Below is a small trained network, with its code and all its weights. Each question gives an input and a class and asks what happens when units are switched off, that is, made to give their printed mean instead of their output.

import numpy as np


def w(rows, s, z=0):
    codes = np.array(rows[::2]) - 128.0
    scale = np.full(codes.shape[1], s)
    scale[-1] = z or s
    return codes * scale


def norm(h):
    return h / np.sqrt((h * h).mean(-1, keepdims=True) + 1e-5)


def f(y):
    return y / 2 * (1 + np.tanh(0.7978845608 * (y + 0.044715 * y**3)))


def log_softmax(a):
    a = a - a.max(-1, keepdims=True)
    return a - np.log(np.exp(a).sum(-1, keepdims=True))


def net(x, mask):
    res = np.array(x, float).reshape(1, 8) / 4 @ E
    u = 0
    for l in range(2):
        y = f(norm(res) @ A[l][:, :-1].T + A[l][:, -1])
        res = res + np.where(mask[u : u + 16], y, B[l][:, -1]) @ B[l][:, :-1]
        u += 16
    return log_softmax(norm(res)[-1] @ U[:, :-1].T + U[:, -1])


A, B = {}, {}
E = w([
[142,241,117,70,104,192,147],'x0',
[136,165,184,220,120,134,2],'x1',
[82,31,199,54,112,182,89],'x2',
[112,112,90,100,74,174,84],'x3',
[107,149,115,91,119,185,181],'x4',
[134,133,20,119,84,128,122],'x5',
[204,138,116,83,158,39,168],'x6',
[28,122,93,98,216,145,69],'x7',
],0.0061)
A[0] = w([
[199,110,194,144,73,81,127,50],'L0N0',
[93,122,95,249,218,86,85,99],'L0N1',
[94,149,14,116,140,170,73,105],'L0N2',
[70,102,95,42,173,152,212,6],'L0N3',
[142,253,165,59,208,125,149,1],'L0N4',
[163,172,118,198,128,102,85,68],'L0N5',
[30,64,128,44,146,151,96,93],'L0N6',
[95,172,77,115,76,222,134,62],'L0N7',
[164,107,17,48,96,20,168,55],'L0N8',
[82,115,110,233,170,65,86,32],'L0N9',
[96,32,118,73,182,225,222,50],'L0N10',
[61,30,141,99,81,149,34,34],'L0N11',
[95,95,89,255,204,86,115,39],'L0N12',
[201,97,223,224,65,162,175,38],'L0N13',
[167,187,95,164,121,79,234,108],'L0N14',
[56,106,190,144,148,171,66,102],'L0N15',
],0.0063,0.0044)
B[0] = w([
[170,140,142,178,142,181,163,167],'L0N0',
[77,102,146,169,83,4,131,252],'L0N1',
[109,117,176,222,59,173,160,216],'L0N2',
[85,79,194,104,86,89,223,183],'L0N3',
[93,219,169,86,152,55,95,157],'L0N4',
[41,81,133,97,162,112,178,162],'L0N5',
[113,105,215,103,90,150,134,253],'L0N6',
[62,139,102,231,76,147,129,181],'L0N7',
[235,86,126,123,87,116,204,245],'L0N8',
[86,107,79,163,165,23,130,182],'L0N9',
[46,134,162,98,165,108,161,222],'L0N10',
[198,120,163,58,210,160,3,227],'L0N11',
[73,121,118,182,158,73,84,191],'L0N12',
[164,175,245,188,175,149,142,214],'L0N13',
[181,51,144,84,97,171,45,255],'L0N14',
[193,86,94,102,81,86,104,237],'L0N15',
],0.0058,0.0026)
A[1] = w([
[170,204,110,100,98,37,193,115],'L1N0',
[173,119,70,140,97,118,141,107],'L1N1',
[207,109,71,79,129,104,188,36],'L1N2',
[63,97,112,68,201,187,213,64],'L1N3',
[98,61,107,143,140,76,60,75],'L1N4',
[121,188,161,95,116,95,113,106],'L1N5',
[187,125,137,166,110,146,182,120],'L1N6',
[63,144,63,189,79,214,134,10],'L1N7',
[135,52,148,86,148,179,19,4],'L1N8',
[173,178,121,153,118,107,56,155],'L1N9',
[163,77,225,85,163,70,138,168],'L1N10',
[107,254,122,64,182,99,99,4],'L1N11',
[91,178,34,177,88,230,87,16],'L1N12',
[164,145,165,58,119,211,155,214],'L1N13',
[58,151,187,129,154,141,76,166],'L1N14',
[65,104,119,61,138,142,160,94],'L1N15',
],0.0091,0.0048)
B[1] = w([
[109,68,106,118,167,203,84,184],'L1N0',
[148,113,74,110,179,122,112,147],'L1N1',
[167,56,36,88,145,141,142,168],'L1N2',
[116,158,166,89,35,3,190,169],'L1N3',
[93,138,127,137,166,121,89,179],'L1N4',
[111,107,156,111,183,161,156,137],'L1N5',
[168,126,149,104,139,149,119,169],'L1N6',
[130,210,75,140,85,183,132,158],'L1N7',
[75,42,152,49,123,246,46,174],'L1N8',
[73,119,156,88,127,118,200,178],'L1N9',
[111,193,94,132,74,169,120,254],'L1N10',
[100,171,126,90,240,206,163,137],'L1N11',
[88,189,52,170,88,146,130,166],'L1N12',
[105,109,116,180,153,40,110,231],'L1N13',
[217,66,46,107,135,145,139,201],'L1N14',
[75,156,198,131,50,89,163,158],'L1N15',
],0.0082,0.0072)
U = w([
[207,162,251,191,125,148,147,5],'0',
[60,118,187,64,56,54,211,215],'1',
[85,208,70,178,57,194,134,52],'2',
[88,49,183,81,113,210,30,109],'3',
[104,180,157,79,231,177,160,154],'4',
[221,61,57,87,141,120,172,220],'5',
[77,108,119,201,170,16,81,134],'6',
],0.018,0.0018)

Each question gives the input, the list of numbers given to net, and the class t.
The units are the neurons (one row each of A and B). Each row of codes is followed by its name. A weight is (code - 128) times the scale printed after its matrix; where a second scale follows, it is the last column's (A, B and U).
mask holds one flag per neuron, layer by layer. A switched-off neuron (its flag False) gives its mean, the last column of its row in B, instead of its output. The means were averaged over made-up inputs and are rounded, as every weight is.
A unit's drop is (log p(t) with every unit on - log p(t) with that unit switched off) / (log p(t) with every unit on - log p(t) with every unit switched off).
The circuit of an input: a set's keep is (log p(t) with only the set's units on - log p(t) with every unit switched off) / (log p(t) with every unit on - log p(t) with every unit switched off). Starting from the 12 units with the biggest drops (on a tie, the unit counted first), units are removed one at a time, each time the one whose removal leaves the highest keep (on an exact tie, the one counted first), for as long as the keep stays at least 0.8.
units of the circuit, in order: the units of the circuit, biggest drop first
most important unit: the unit with the biggest drop
top k neurons: the k neurons with the biggest drops, biggest first
top k neurons in layer l: the k neurons of layer l with the biggest drops, biggest first
drop of u: that unit's drop, to one decimal
input [0,2,-4,8,-5,-5,-2,-2], class 6: top 4 neurons : [L0N5, L0N9, L0N8, L0N6]
input [-1,-6,1,6,6,-3,-8,6], class 1: most important unit : L1N3
input [5,-8,8,-7,-7,0,3,-7], class 5: top 2 neurons : [L1N2, L0N8]
input [0,-4,0,-3,4,-7,6,-3], class 5: top 2 neurons : [L1N2, L1N0]
input [-1,8,-1,7,-7,1,7,-6], class 0: top 2 neurons : [L1N13, L0N0]
input [1,-5,-2,-2,-7,-3,3,6], class 4: top 2 neurons in layer 1 : [L1N13, L1N0]
input [4,-6,-7,-5,2,-8,-7,-2], class 4: top 3 neurons : [L0N4, L1N11, L0N2]
input [4,-4,0,-5,8,6,-7,7], class 1: top 2 neurons : [L1N3, L0N3]
input [2,-4,-5,5,-4,-5,1,5], class 4: top 2 neurons in layer 1 : [L1N11, L1N8]
input [-5,6,3,-4,0,5,-3,0], class 6: top 4 neurons : [L0N1, L0N9, L0N14, L0N12]
input [4,1,-3,-3,4,0,2,-6], class 5: top 3 neurons in layer 0 : [L0N14, L0N2, L0N6]
input [0,2,-6,3,4,-8,-4,0], class 0: top 2 neurons in layer 0 : [L0N13, L0N11]
input [-1,0,-3,8,-5,5,2,7], class 2: top 4 neurons : [L0N2, L1N7, L1N13, L1N12]
input [-2,8,-1,-6,7,5,-5,4], class 6: units of the circuit, in order : [L0N1]
input [-7,-3,8,-4,6,4,-3,3], class 1: top 3 neurons in layer 1 : [L1N3, L1N15, L1N0]
input [2,1,-6,-5,2,-1,-3,1], class 4: top 2 neurons : [L1N11, L0N4]
input [-2,-4,7,1,3,3,-4,-3], class 1: top 2 neurons : [L0N10, L1N3]
input [-6,-7,8,7,4,-1,3,4], class 1: drop of L1N3 : 0.1
input [6,-2,4,-2,-2,4,2,6], class 1: drop of L1N3 : 0.0
input [-5,-7,7,-2,-5,3,4,0], class 1: drop of L0N10 : 0.1
input [8,-5,-3,8,6,-4,1,3], class 1: top neuron in layer 0 : [L0N3]
